Here is a tiny trained network, its code and every weight. The questions are about switching its units off for an input and a class, where a switched-off unit gives its printed mean instead of its output.

import numpy as np


def w(rows, s, z=0):
    codes = np.array(rows[::2]) - 128.0
    scale = np.full(codes.shape[1], s)
    scale[-1] = z or s
    return codes * scale


def f(y):
    return np.maximum(y, 0)


def log_softmax(a):
    a = a - a.max(-1, keepdims=True)
    return a - np.log(np.exp(a).sum(-1, keepdims=True))


def net(x, mask):
    res = np.array(x, float).reshape(1, 6) / 4 @ E
    y = f(res @ A[0][:, :-1].T + A[0][:, -1])
    res = res + np.where(mask, y, B[0][:, -1]) @ B[0][:, :-1]
    return log_softmax(res[-1] @ U[:, :-1].T + U[:, -1])


A, B = {}, {}
E = w([
[237,76,106,143,81],'x0',
[91,53,24,214,197],'x1',
[143,254,62,187,190],'x2',
[81,197,207,198,35],'x3',
[124,107,179,134,97],'x4',
[111,177,27,4,5],'x5',
],0.0061)
A[0] = w([
[157,119,83,142,56,158],'N0',
[89,157,39,119,68,53],'N1',
[171,119,117,70,179,251],'N2',
[187,123,121,122,94,191],'N3',
[173,117,174,121,95,130],'N4',
[2,146,166,157,83,18],'N5',
[183,169,147,163,27,60],'N6',
[108,70,151,108,115,147],'N7',
[135,182,106,147,139,118],'N8',
[88,135,170,153,95,153],'N9',
[137,71,152,122,106,198],'N10',
[2,161,145,87,169,117],'N11',
[119,121,194,151,230,99],'N12',
[141,111,136,226,156,102],'N13',
[109,141,59,141,226,209],'N14',
[57,162,147,153,128,169],'N15',
[106,132,102,102,97,57],'N16',
[140,161,166,194,55,170],'N17',
[191,86,91,106,212,254],'N18',
[106,98,184,153,162,41],'N19',
[158,197,102,121,173,173],'N20',
[141,132,164,141,177,62],'N21',
[10,146,47,59,113,119],'N22',
[125,71,58,211,98,158],'N23',
[86,132,70,178,154,135],'N24',
[62,40,142,46,66,119],'N25',
],0.0096,0.0029)
B[0] = w([
[146,1,183,67,69,186],'N0',
[224,75,150,179,37,197],'N1',
[19,81,130,187,108,213],'N2',
[78,27,218,106,137,181],'N3',
[68,120,123,86,141,180],'N4',
[103,92,118,161,173,196],'N5',
[110,59,109,107,150,194],'N6',
[21,152,36,201,91,186],'N7',
[72,141,104,209,81,168],'N8',
[112,97,69,149,183,186],'N9',
[7,158,106,187,10,196],'N10',
[111,71,224,141,120,207],'N11',
[223,164,163,179,15,224],'N12',
[166,118,168,58,56,208],'N13',
[81,93,150,84,53,248],'N14',
[51,39,162,118,188,191],'N15',
[206,93,143,167,85,157],'N16',
[33,105,48,57,173,212],'N17',
[41,159,145,93,51,254],'N18',
[223,111,114,170,53,178],'N19',
[85,129,102,239,74,192],'N20',
[219,112,143,182,61,166],'N21',
[190,54,203,114,52,234],'N22',
[78,143,228,20,149,209],'N23',
[97,124,170,91,81,197],'N24',
[147,205,122,237,79,243],'N25',
],0.0055,0.0072)
U = w([
[82,60,208,114,155,198],'0',
[171,85,201,146,111,133],'1',
[42,149,90,190,108,192],'2',
[61,110,132,140,134,162],'3',
[65,91,242,22,174,109],'4',
[8,101,115,104,169,114],'5',
[155,169,90,92,254,6],'6',
],0.0076,0.0021)

Each question gives the input, the list of numbers given to net, and the class t.
The units are the neurons (one row each of A and B). Each row of codes is followed by its name. A weight is (code - 128) times the scale printed after its matrix; where a second scale follows, it is the last column's (A, B and U).
mask holds one flag per neuron, in row order. A switched-off neuron (its flag False) gives its mean, the last column of its row in B, instead of its output. The means were averaged over made-up inputs and are rounded, as every weight is.
A unit's drop is (log p(t) with every unit on - log p(t) with that unit switched off) / (log p(t) with every unit on - log p(t) with every unit switched off).
The circuit of an input: a set's keep is (log p(t) with only the set's units on - log p(t) with every unit switched off) / (log p(t) with every unit on - log p(t) with every unit switched off). Starting from the 12 units with the biggest drops (on a tie, the unit counted first), units are removed one at a time, each time the one whose removal leaves the highest keep (on an exact tie, the one counted first), for as long as the keep stays at least 0.8.
circuit, biggest first: the units of the circuit, biggest drop first
most important unit: the unit with the biggest drop
k most important neurons: the k neurons with the biggest drops, biggest first
drop when u is switched off: that unit's drop, to one decimal
input [-3,4,-8,-7,2,-8], class 1: 2 most important neurons -> N12, N19
input [-7,1,-8,-3,3,-6], class 2: circuit, biggest first -> N7, N10, N25, N23
input [-3,-8,-8,-8,-6,4], class 2: circuit, biggest first -> N25, N7
input [-2,6,-1,-7,6,8], class 1: 2 most important neurons -> N22, N1
input [0,4,3,4,-4,-8], class 1: most important unit -> N12
input [-5,0,5,-4,6,6], class 1: circuit, biggest first -> N22, N1
input [0,-7,5,-4,4,8], class 1: 2 most important neurons -> N1, N22
input [-8,7,6,-7,-8,-2], class 0: circuit, biggest first -> N22, N11
input [7,-4,-8,4,5,-5], class 2: 3 most important neurons -> N10, N7, N25
input [-3,2,-1,2,4,-6], class 1: circuit, biggest first -> N12, N19
input [5,2,-8,4,-7,-4], class 2: circuit, biggest first -> N10, N7
input [6,-4,4,-6,-7,8], class 1: circuit, biggest first -> N1, N22
input [-7,-5,-8,5,1,-4], class 2: circuit, biggest first -> N25, N7, N10
input [-7,6,-8,-3,-4,-4], class 2: most important unit -> N7
input [5,-6,5,-3,-1,8], class 1: circuit, biggest first -> N1, N22
input [-2,-2,-7,-2,2,0], class 2: drop when N25 is switched off -> 0.2
input [1,-7,0,-6,0,7], class 1: drop when N17 is switched off -> 0.2
input [-8,7,5,-5,3,0], class 0: drop when N11 is switched off -> 0.2
